Here is a tiny trained network, its code and every weight. The questions are about switching its units off for an input and a class, where a switched-off unit gives its printed mean instead of its output.

import numpy as np


def w(rows, s, z=0):
    codes = np.array(rows[::2]) - 128.0
    scale = np.full(codes.shape[1], s)
    scale[-1] = z or s
    return codes * scale


def f(y):
    return y / 2 * (1 + np.tanh(0.7978845608 * (y + 0.044715 * y**3)))


def log_softmax(a):
    a = a - a.max(-1, keepdims=True)
    return a - np.log(np.exp(a).sum(-1, keepdims=True))


def net(x, mask):
    res = np.array(x, float).reshape(1, 3) / 4 @ E
    y = f(res @ A[0][:, :-1].T + A[0][:, -1])
    res = res + np.where(mask, y, B[0][:, -1]) @ B[0][:, :-1]
    return log_softmax(res[-1] @ U[:, :-1].T + U[:, -1])


A, B = {}, {}
E = w([
[41,119,29,99,121,147,186,72,129],'x0',
[43,155,134,187,57,110,164,254,99],'x1',
[131,76,187,85,106,196,155,181,209],'x2',
],0.0095)
A[0] = w([
[197,93,115,70,87,155,112,74,145,28],'neuron 0',
[155,184,144,171,100,129,51,127,138,24],'neuron 1',
[47,89,35,79,104,168,188,86,130,149],'neuron 2',
[138,37,155,91,109,190,173,172,204,2],'neuron 3',
[182,166,215,180,103,48,43,115,29,156],'neuron 4',
[73,217,136,173,90,196,134,193,169,10],'neuron 5',
[93,102,73,127,156,132,152,123,122,28],'neuron 6',
[99,70,170,66,96,217,147,130,161,174],'neuron 7',
[1,90,115,137,162,214,161,94,166,79],'neuron 8',
[102,225,79,184,155,63,92,63,52,39],'neuron 9',
[159,83,101,125,79,77,111,129,144,24],'neuron 10',
[90,194,155,135,148,82,71,85,94,36],'neuron 11',
[85,130,159,165,39,179,168,190,175,119],'neuron 12',
[81,175,86,219,94,56,105,193,61,64],'neuron 13',
[105,139,93,123,125,192,192,99,134,36],'neuron 14',
[223,138,79,30,192,174,70,83,150,66],'neuron 15',
[201,123,226,153,146,131,80,204,182,65],'neuron 16',
],0.0097,0.0073)
B[0] = w([
[168,91,171,49,179,65,178,178,80,162],'neuron 0',
[39,149,192,123,231,22,143,210,182,137],'neuron 1',
[73,59,154,183,101,160,69,175,131,227],'neuron 2',
[147,198,85,121,239,114,189,102,211,185],'neuron 3',
[93,88,116,164,140,177,105,141,158,244],'neuron 4',
[160,114,197,45,160,37,146,195,69,175],'neuron 5',
[60,159,185,158,238,22,85,184,193,135],'neuron 6',
[162,125,83,140,196,183,167,91,170,218],'neuron 7',
[85,137,150,162,151,111,97,170,189,184],'neuron 8',
[158,167,91,137,217,111,167,90,208,208],'neuron 9',
[58,195,231,62,214,12,158,207,173,113],'neuron 10',
[168,142,167,97,250,31,188,116,176,148],'neuron 11',
[171,80,109,82,147,136,151,128,95,228],'neuron 12',
[159,61,137,88,134,116,178,167,107,219],'neuron 13',
[80,154,227,121,204,19,97,163,138,145],'neuron 14',
[138,43,183,70,93,119,152,179,72,227],'neuron 15',
[59,135,168,213,133,139,74,171,174,223],'neuron 16',
],0.016,0.011)
U = w([
[59,130,197,199,135,106,68,161,161,102],'0',
[178,150,92,125,186,117,186,92,190,89],'1',
[176,101,191,55,116,87,168,164,59,46],'2',
[153,87,67,177,67,227,104,88,106,221],'3',
[97,251,176,87,113,95,114,169,71,5],'4',
],0.021,0.014)

Each question gives the input, the list of numbers given to net, and the class t.
The units are the neurons (one row each of A and B). Each row of codes is followed by its name. A weight is (code - 128) times the scale printed after its matrix; where a second scale follows, it is the last column's (A, B and U).
mask holds one flag per neuron, in row order. A switched-off neuron (its flag False) gives its mean, the last column of its row in B, instead of its output. The means were averaged over made-up inputs and are rounded, as every weight is.
A unit's drop is (log p(t) with every unit on - log p(t) with that unit switched off) / (log p(t) with every unit on - log p(t) with every unit switched off).
The circuit of an input: a set's keep is (log p(t) with only the set's units on - log p(t) with every unit switched off) / (log p(t) with every unit on - log p(t) with every unit switched off). Starting from the 12 units with the biggest drops (on a tie, the unit counted first), units are removed one at a time, each time the one whose removal leaves the highest keep (on an exact tie, the one counted first), for as long as the keep stays at least 0.8.
circuit, biggest first: the units of the circuit, biggest drop first
top k neurons: the k neurons with the biggest drops, biggest first
drop when u is switched off: that unit's drop, to one decimal
input [5,-5,-5], class 0: circuit, biggest first	[neuron 2]
input [-2,-4,3], class 2: top 2 neurons	[neuron 15; neuron 9]
input [8,-8,7], class 0: top 2 neurons	[neuron 2; neuron 8]
input [-7,-8,-4], class 2: top 3 neurons	[neuron 15; neuron 0; neuron 2]
input [2,-4,-1], class 2: top 4 neurons	[neuron 4; neuron 15; neuron 16; neuron 7]
input [-1,-3,2], class 3: top 2 neurons	[neuron 5; neuron 13]
input [4,-4,4], class 0: top 2 neurons	[neuron 2; neuron 9]
input [-5,-1,-6], class 1: top 3 neurons	[neuron 9; neuron 2; neuron 11]
input [-6,3,8], class 1: top 2 neurons	[neuron 3; neuron 7]
input [-1,3,2], class 3: top 2 neurons	[neuron 15; neuron 0]
input [5,-2,-5], class 0: top 3 neurons	[neuron 2; neuron 7; neuron 3]
input [8,-1,7], class 0: top 2 neurons	[neuron 2; neuron 8]
input [-6,-7,-1], class 2: drop when neuron 8 is switched off	0.2
input [8,-4,5], class 0: drop when neuron 2 is switched off	0.3
input [-4,-4,4], class 0: circuit, biggest first	[neuron 16]
input [2,3,-5], class 1: drop when neuron 9 is switched off	1.0
